Here is a tiny trained network, its code and every weight. The questions are about switching its units off for an input and a class, where a switched-off unit gives its printed mean instead of its output.

import numpy as np


def w(rows, s, z=0):
    codes = np.array(rows[::2]) - 128.0
    scale = np.full(codes.shape[1], s)
    scale[-1] = z or s
    return codes * scale


def norm(h):
    return h / np.sqrt((h * h).mean(-1, keepdims=True) + 1e-5)


def f(y):
    return np.maximum(y, 0)


def log_softmax(a):
    a = a - a.max(-1, keepdims=True)
    return a - np.log(np.exp(a).sum(-1, keepdims=True))


def net(x, mask):
    res = np.array(x, float).reshape(1, 8) / 4 @ E
    u = 0
    for l in range(3):
        y = f(norm(res) @ A[l][:, :-1].T + A[l][:, -1])
        res = res + np.where(mask[u : u + 5], y, B[l][:, -1]) @ B[l][:, :-1]
        u += 5
    return log_softmax(norm(res)[-1] @ U[:, :-1].T + U[:, -1])


A, B = {}, {}
E = w([
[154,124,7,136,135,206,86,109,208],'x0',
[125,125,126,125,141,124,130,119,128],'x1',
[219,73,82,82,111,90,111,129,76],'x2',
[128,127,125,127,139,123,131,119,130],'x3',
[47,103,89,124,78,115,101,72,89],'x4',
[131,129,120,138,139,129,138,117,121],'x5',
[130,128,127,134,128,125,128,130,128],'x6',
[92,104,50,135,129,87,206,219,135],'x7',
],0.015)
A[0] = w([
[7,209,159,224,168,103,128,159,232,52],'0.n1',
[245,231,167,105,215,116,182,237,211,70],'0.n2',
[2,166,36,80,28,29,73,41,90,2],'0.n3',
[127,61,182,140,154,180,82,111,120,35],'0.n4',
[116,60,32,167,110,35,211,244,135,92],'0.n5',
],0.0076,0.0074)
B[0] = w([
[121,172,146,46,124,229,191,90,67,213],'0.n1',
[112,2,150,212,166,132,100,156,164,245],'0.n2',
[141,37,155,236,173,174,131,193,131,198],'0.n3',
[122,185,99,170,115,119,126,119,93,134],'0.n4',
[69,156,76,37,186,131,147,193,94,254],'0.n5',
],0.012,0.0077)
A[1] = w([
[93,145,180,103,159,70,165,180,71,74],'1.n1',
[119,127,193,144,148,68,159,150,70,51],'1.n2',
[255,53,54,71,120,28,84,151,48,2],'1.n3',
[136,140,25,122,143,180,120,133,193,52],'1.n4',
[198,173,210,166,101,131,13,24,128,58],'1.n5',
],0.012,0.0041)
B[1] = w([
[176,160,67,119,75,104,73,65,149,239],'1.n1',
[197,121,122,139,97,109,100,84,201,208],'1.n2',
[73,199,217,149,129,248,153,87,136,254],'1.n3',
[184,176,192,136,40,10,98,81,128,207],'1.n4',
[97,140,11,90,179,79,170,229,103,223],'1.n5',
],0.014,0.0091)
A[2] = w([
[190,156,112,160,67,67,87,71,142,2],'2.n1',
[137,165,133,160,216,118,62,129,92,94],'2.n2',
[126,115,166,126,140,47,126,104,89,89],'2.n3',
[18,8,89,203,64,142,100,81,79,78],'2.n4',
[150,139,77,155,134,148,103,142,205,60],'2.n5',
],0.011,0.006)
B[2] = w([
[128,94,203,79,55,29,157,47,187,234],'2.n1',
[90,95,78,129,120,107,154,189,121,179],'2.n2',
[102,147,109,165,103,92,111,126,182,154],'2.n3',
[254,66,174,197,223,144,65,171,157,254],'2.n4',
[127,102,204,106,110,35,84,42,16,189],'2.n5',
],0.0096,0.0049)
U = w([
[109,139,22,91,156,84,137,193,108,180],'0',
[166,149,151,122,53,64,115,73,155,74],'1',
[166,15,163,200,174,158,111,164,150,221],'2',
[96,186,173,126,116,253,149,99,104,1],'3',
],0.019,0.0028)

Each question gives the input, the list of numbers given to net, and the class t.
The units are the neurons (one row each of A and B). Each row of codes is followed by its name. A weight is (code - 128) times the scale printed after its matrix; where a second scale follows, it is the last column's (A, B and U).
mask holds one flag per neuron, layer by layer. A switched-off neuron (its flag False) gives its mean, the last column of its row in B, instead of its output. The means were averaged over made-up inputs and are rounded, as every weight is.
A unit's drop is (log p(t) with every unit on - log p(t) with that unit switched off) / (log p(t) with every unit on - log p(t) with every unit switched off).
The circuit of an input: a set's keep is (log p(t) with only the set's units on - log p(t) with every unit switched off) / (log p(t) with every unit on - log p(t) with every unit switched off). Starting from the 12 units with the biggest drops (on a tie, the unit counted first), units are removed one at a time, each time the one whose removal leaves the highest keep (on an exact tie, the one counted first), for as long as the keep stays at least 0.8.
units of the circuit, in order: the units of the circuit, biggest drop first
unit that matters most: the unit with the biggest drop
k most important neurons: the k neurons with the biggest drops, biggest first
k most important neurons of layer l: the k neurons of layer l with the biggest drops, biggest first
input [0,3,-1,2,8,5,-2,-8], class 0: units of the circuit, in order -> 1.n5
input [4,6,7,-2,-6,-6,-2,-5], class 3: 2 most important neurons -> 1.n3, 0.n3
input [6,4,0,5,-3,0,8,4], class 1: 2 most important neurons -> 1.n4, 1.n5
input [-8,1,-6,8,5,7,-6,7], class 1: 3 most important neurons -> 1.n5, 1.n1, 1.n2
input [0,-4,-4,4,8,2,6,6], class 2: 3 most important neurons -> 0.n3, 2.n4, 1.n5
input [-7,-4,-6,1,7,-3,6,-4], class 1: 3 most important neurons -> 0.n2, 1.n2, 1.n1
input [-6,-6,-1,7,7,-3,6,5], class 2: 4 most important neurons -> 0.n3, 2.n4, 1.n4, 1.n5
input [-4,0,2,-8,-2,1,-7,-4], class 0: 3 most important neurons -> 1.n5, 0.n5, 1.n4
input [7,-8,-7,4,1,8,-6,-6], class 1: 3 most important neurons -> 1.n4, 1.n3, 2.n5
input [-5,2,-7,1,7,-5,-3,-2], class 2: 4 most important neurons -> 0.n3, 2.n4, 1.n3, 1.n4
input [8,5,6,-4,0,-3,-2,-8], class 0: 3 most important neurons -> 1.n5, 0.n5, 1.n2
input [-2,4,-6,-1,4,1,-6,-7], class 0: units of the circuit, in order -> 1.n5, 1.n3
input [-7,-2,-5,5,-1,-2,0,-7], class 0: 3 most important neurons -> 1.n5, 0.n5, 1.n4
input [-4,-8,6,-1,7,-8,8,-4], class 2: units of the circuit, in order -> 0.n3
input [3,8,8,5,-8,-4,-5,7], class 2: 2 most important neurons of layer 0 -> 0.n2, 0.n1
input [-7,-1,-5,-1,-6,-8,-5,-1], class 1: 3 most important neurons of layer 1 -> 1.n1, 1.n3, 1.n2
input [3,8,-7,-1,-6,-2,-7,6], class 3: 2 most important neurons of layer 2 -> 2.n4, 2.n2
input [6,-5,-6,1,7,-5,2,6], class 2: 2 most important neurons of layer 1 -> 1.n5, 1.n3
input [3,1,7,3,-4,2,8,6], class 3: 2 most important neurons of layer 1 -> 1.n3, 1.n5
input [-6,1,2,0,-6,-7,0,2], class 1: unit that matters most -> 1.n1
input [4,-6,-4,-4,3,-7,-1,-3], class 1: 2 most important neurons of layer 1 -> 1.n3, 1.n4
input [-4,7,-6,-4,-6,2,-6,-8], class 0: 2 most important neurons of layer 1 -> 1.n5, 1.n3
